Below is a small trained network, with its code and all its weights. Each question gives an input and a target symbol and asks what happens when units are switched off, that is, made to give their printed mean instead of their output.

import numpy as np


def w(rows, s, z=0):
    codes = np.array(rows[::2]) - 128.0
    scale = np.full(codes.shape[1], s)
    scale[-1] = z or s
    return codes * scale


def norm(h):
    return h / np.sqrt((h * h).mean(-1, keepdims=True) + 1e-5)


def f(y):
    return np.maximum(y, 0)


def softmax(a):
    e = np.exp(a - a.max(-1, keepdims=True))
    return e / e.sum(-1, keepdims=True)


def log_softmax(a):
    a = a - a.max(-1, keepdims=True)
    return a - np.log(np.exp(a).sum(-1, keepdims=True))


def net(x, mask):
    ids = ['βδεζηθλξπστφψω'.index(c) for c in x.split()]
    T = len(ids)
    res = E[ids] + P[:T]
    r = norm(res)
    for j in range(2):
        rows = slice(4 * j, 4 * j + 4)
        q, k, v = (r @ M[0][rows].T for M in (Q, K, V))
        z = softmax(np.where(np.tri(T) > 0, q @ k.T / 4**0.5, -1e9)) @ v
        o = O[0][rows]
        res = res + np.where(mask[j], z, o[:, -1]) @ o[:, :-1]
    y = f(norm(res) @ A[0][:, :-1].T + A[0][:, -1])
    res = res + np.where(mask[2:6], y, B[0][:, -1]) @ B[0][:, :-1]
    return log_softmax(norm(res)[-1] @ U[:, :-1].T + U[:, -1])


Q, K, V, O, A, B = {}, {}, {}, {}, {}, {}
E = w([
[73,153,198,92],'β',
[210,53,127,98],'δ',
[141,137,59,54],'ε',
[228,68,245,137],'ζ',
[108,115,122,89],'η',
[157,62,113,152],'θ',
[243,146,103,35],'λ',
[144,68,169,117],'ξ',
[147,91,118,90],'π',
[109,158,124,52],'σ',
[126,115,134,79],'τ',
[75,139,138,90],'φ',
[95,98,192,121],'ψ',
[152,134,214,66],'ω',
],0.011)
P = w([
[173,194,128,198],'0',
[184,44,120,25],'1',
[105,97,100,167],'2',
[182,64,137,29],'3',
[103,101,101,169],'4',
[179,58,147,9],'5',
[104,101,102,169],'6',
[179,70,145,10],'7',
[105,104,103,170],'8',
[179,73,144,11],'9',
[105,105,102,170],'10',
[184,66,139,10],'11',
],0.013)
Q[0] = w([
[147,126,59,147],'h1',
[142,145,97,162],'h1',
[121,139,134,80],'h1',
[160,106,152,73],'h1',
[221,93,156,109],'h2',
[97,168,211,137],'h2',
[84,86,202,142],'h2',
[91,78,98,252],'h2',
],0.023)
K[0] = w([
[152,84,107,85],'h1',
[96,92,73,89],'h1',
[143,209,135,104],'h1',
[202,179,145,136],'h1',
[250,136,147,167],'h2',
[95,129,221,72],'h2',
[93,98,206,162],'h2',
[96,20,99,133],'h2',
],0.019)
V[0] = w([
[104,172,128,107],'h1',
[161,85,74,109],'h1',
[197,149,69,69],'h1',
[199,128,135,65],'h1',
[68,134,178,123],'h2',
[117,116,252,50],'h2',
[154,102,77,247],'h2',
[82,183,43,89],'h2',
],0.022)
O[0] = w([
[106,121,103,93,129],'h1',
[169,122,103,143,85],'h1',
[159,68,83,127,246],'h1',
[199,81,145,107,255],'h1',
[126,143,157,82,69],'h2',
[211,134,133,28,17],'h2',
[94,172,144,254,253],'h2',
[60,77,125,110,106],'h2',
],0.02,0.0055)
A[0] = w([
[129,153,103,250,22],'n1',
[132,151,131,231,6],'n2',
[68,7,118,41,55],'n3',
[110,98,112,189,159],'n4',
],0.018,0.014)
B[0] = w([
[100,134,92,43,199],'n1',
[165,181,14,5,172],'n2',
[123,82,185,108,253],'n3',
[153,122,160,42,227],'n4',
],0.019,0.012)
U = w([
[80,209,222,37,11],'β',
[198,121,59,157,108],'δ',
[84,62,90,231,119],'ε',
[193,134,223,226,246],'ζ',
[29,165,104,127,113],'η',
[90,157,129,226,221],'θ',
[213,57,113,183,88],'λ',
[145,236,102,110,134],'ξ',
[104,136,36,140,105],'π',
[105,69,198,91,155],'σ',
[92,148,54,28,1],'τ',
[33,171,189,146,135],'φ',
[97,187,253,181,199],'ψ',
[224,141,165,43,24],'ω',
],0.021,0.0083)

Each question gives the input, a string of symbols that net reads in full, and the target symbol t.
The units are the heads (4 rows each of Q, K, V and O) and the neurons (one row each of A and B). Each row of codes is followed by its name. A weight is (code - 128) times the scale printed after its matrix; where a second scale follows, it is the last column's (O, A, B and U).
mask holds one flag per unit, heads first, then neurons. A switched-off unit (its flag False) gives its mean, the last column of its rows in O or B, instead of its output. The means were averaged over made-up inputs and are rounded, as every weight is.
A unit's drop is (log p(t) with every unit on - log p(t) with that unit switched off) / (log p(t) with every unit on - log p(t) with every unit switched off).
The circuit of an input: a set's keep is (log p(t) with only the set's units on - log p(t) with every unit switched off) / (log p(t) with every unit on - log p(t) with every unit switched off). Starting from all 6 units, units are removed one at a time, each time the one whose removal leaves the highest keep (on an exact tie, the one counted first), for as long as the keep stays at least 0.8.
circuit, biggest first: the units of the circuit, biggest drop first
unit that matters most: the unit with the biggest drop
top k neurons: the k neurons with the biggest drops, biggest first
which heads matter: for each layer, one digit per head in row order, 1 if its drop is at least 0.15 and else 0, layers parted by /
drop when u is switched off: that unit's drop, to one decimal
input δ ζ ω σ ζ ξ σ ε σ σ ξ ξ, target δ: which heads matter => 11
input β ε π σ ξ ζ, target β: unit that matters most => h1
input ε θ ω ω ε ξ ξ ζ λ ξ, target ε: which heads matter => 01
input φ σ σ ψ, target φ: which heads matter => 10
input σ ξ λ ξ τ ζ ε, target ε: which heads matter => 01
input τ δ λ ξ σ ε, target τ: circuit, biggest first => h2, n4, n3
input ξ σ ω σ, target ξ: circuit, biggest first => h2, n2
input σ θ δ, target δ: circuit, biggest first => h2, h1, n2, n1
input θ ω σ σ β σ δ ω π σ δ, target δ: top 2 neurons => n2, n1
input ζ φ ω σ β, target β: circuit, biggest first => h2, h1
input σ ψ ξ ξ ξ σ σ σ τ, target τ: which heads matter => 00
input ξ ω ω β ψ σ ε σ, target ξ: which heads matter => 01
input σ τ σ σ δ ω ω β σ β ζ, target ζ: circuit, biggest first => h2, n2
input β σ ω τ, target β: unit that matters most => h1
input φ ξ β τ ξ β ψ ξ ζ ε, target φ: which heads matter => 10
input ξ ξ ξ ω σ σ ξ σ ξ ξ φ, target φ: which heads matter => 11
input ξ ε σ ξ σ σ ξ ζ, target ξ: which heads matter => 01
input λ σ σ ξ ε ξ ω ζ σ β, target λ: which heads matter => 10
input ξ ζ θ σ ω σ ξ, target ξ: circuit, biggest first => n2, h2
input ε ζ δ ψ ω β σ λ, target ε: circuit, biggest first => h2
input θ λ λ β, target θ: drop when h1 is switched off => 0.0
input η ξ δ σ ξ θ φ β, target η: drop when h2 is switched off => 0.8
input ω ζ ω ω ξ σ ξ ζ φ η ω, target ω: drop when h2 is switched off => 0.9
